Below are the code and all the weights of a small trained network. Each question names an input and a class and asks about switching units off, where a switched-off unit gives its printed mean instead of its output.

import numpy as np


def w(rows, s, z=0):
    codes = np.array(rows[::2]) - 128.0
    scale = np.full(codes.shape[1], s)
    scale[-1] = z or s
    return codes * scale


def f(y):
    return y / 2 * (1 + np.tanh(0.7978845608 * (y + 0.044715 * y**3)))


def log_softmax(a):
    a = a - a.max(-1, keepdims=True)
    return a - np.log(np.exp(a).sum(-1, keepdims=True))


def net(x, mask):
    res = np.array(x, float).reshape(1, 6) / 4 @ E
    y = f(res @ A[0][:, :-1].T + A[0][:, -1])
    res = res + np.where(mask, y, B[0][:, -1]) @ B[0][:, :-1]
    return log_softmax(res[-1] @ U[:, :-1].T + U[:, -1])


A, B = {}, {}
E = w([
[136,91,68,118,168,91],'x0',
[116,80,86,128,112,220],'x1',
[131,79,198,75,230,192],'x2',
[188,168,212,120,154,129],'x3',
[178,131,159,10,114,31],'x4',
[141,195,37,78,198,84],'x5',
],0.012)
A[0] = w([
[108,73,95,36,71,211,195],'N1',
[192,119,180,137,139,150,253],'N2',
[130,203,8,120,144,112,145],'N3',
[131,79,119,120,240,119,178],'N4',
[188,137,192,102,168,170,117],'N5',
[35,107,167,219,83,217,156],'N6',
[163,133,202,105,114,100,236],'N7',
],0.012,0.0031)
B[0] = w([
[110,7,110,163,175,46,190],'N1',
[140,128,209,160,143,168,179],'N2',
[216,118,1,59,72,164,214],'N3',
[48,211,86,74,200,132,192],'N4',
[180,115,206,77,159,196,186],'N5',
[46,126,86,207,74,219,249],'N6',
[167,169,236,139,130,71,185],'N7',
],0.0097,0.02)
U = w([
[183,137,240,71,168,152,130],'0',
[166,120,178,140,168,227,3],'1',
[240,124,58,85,55,125,190],'2',
[109,8,151,119,167,119,180],'3',
[95,161,87,63,209,156,33],'4',
[89,114,127,225,73,210,200],'5',
[166,176,189,123,27,2,134],'6',
],0.0099,0.0036)

Each question gives the input, the list of numbers given to net, and the class t.
The units are the neurons (one row each of A and B). Each row of codes is followed by its name. A weight is (code - 128) times the scale printed after its matrix; where a second scale follows, it is the last column's (A, B and U).
mask holds one flag per neuron, in row order. A switched-off neuron (its flag False) gives its mean, the last column of its row in B, instead of its output. The means were averaged over made-up inputs and are rounded, as every weight is.
A unit's drop is (log p(t) with every unit on - log p(t) with that unit switched off) / (log p(t) with every unit on - log p(t) with every unit switched off).
The circuit of an input: a set's keep is (log p(t) with only the set's units on - log p(t) with every unit switched off) / (log p(t) with every unit on - log p(t) with every unit switched off). Starting from all 7 units, units are removed one at a time, each time the one whose removal leaves the highest keep (on an exact tie, the one counted first), for as long as the keep stays at least 0.8.
units of the circuit, in order: the units of the circuit, biggest drop first
unit that matters most: the unit with the biggest drop
top k neurons: the k neurons with the biggest drops, biggest first
drop of u: that unit's drop, to one decimal
input [0,-1,-2,1,4,-7], class 6: unit that matters most : N5
input [1,-8,1,2,-7,3], class 4: units of the circuit, in order : (N6 N7)
input [-7,-6,-1,-8,2,1], class 2: units of the circuit, in order : (N7 N6)
input [-2,6,0,-1,6,3], class 3: top 2 neurons : (N1 N3)
input [-3,2,-6,1,2,-2], class 6: units of the circuit, in order : (N6 N3)
input [0,1,-1,3,5,3], class 0: top 2 neurons : (N6 N7)
input [-2,-3,5,5,-6,5], class 0: top 3 neurons : (N6 N5 N3)
input [2,-7,1,-3,2,3], class 2: top 2 neurons : (N3 N6)
input [5,5,-1,-6,4,-5], class 3: drop of N1 : 0.2
input [7,3,-1,-6,1,6], class 2: drop of N3 : 2.7
input [2,7,-2,-6,-3,8], class 2: drop of N3 : 0.6
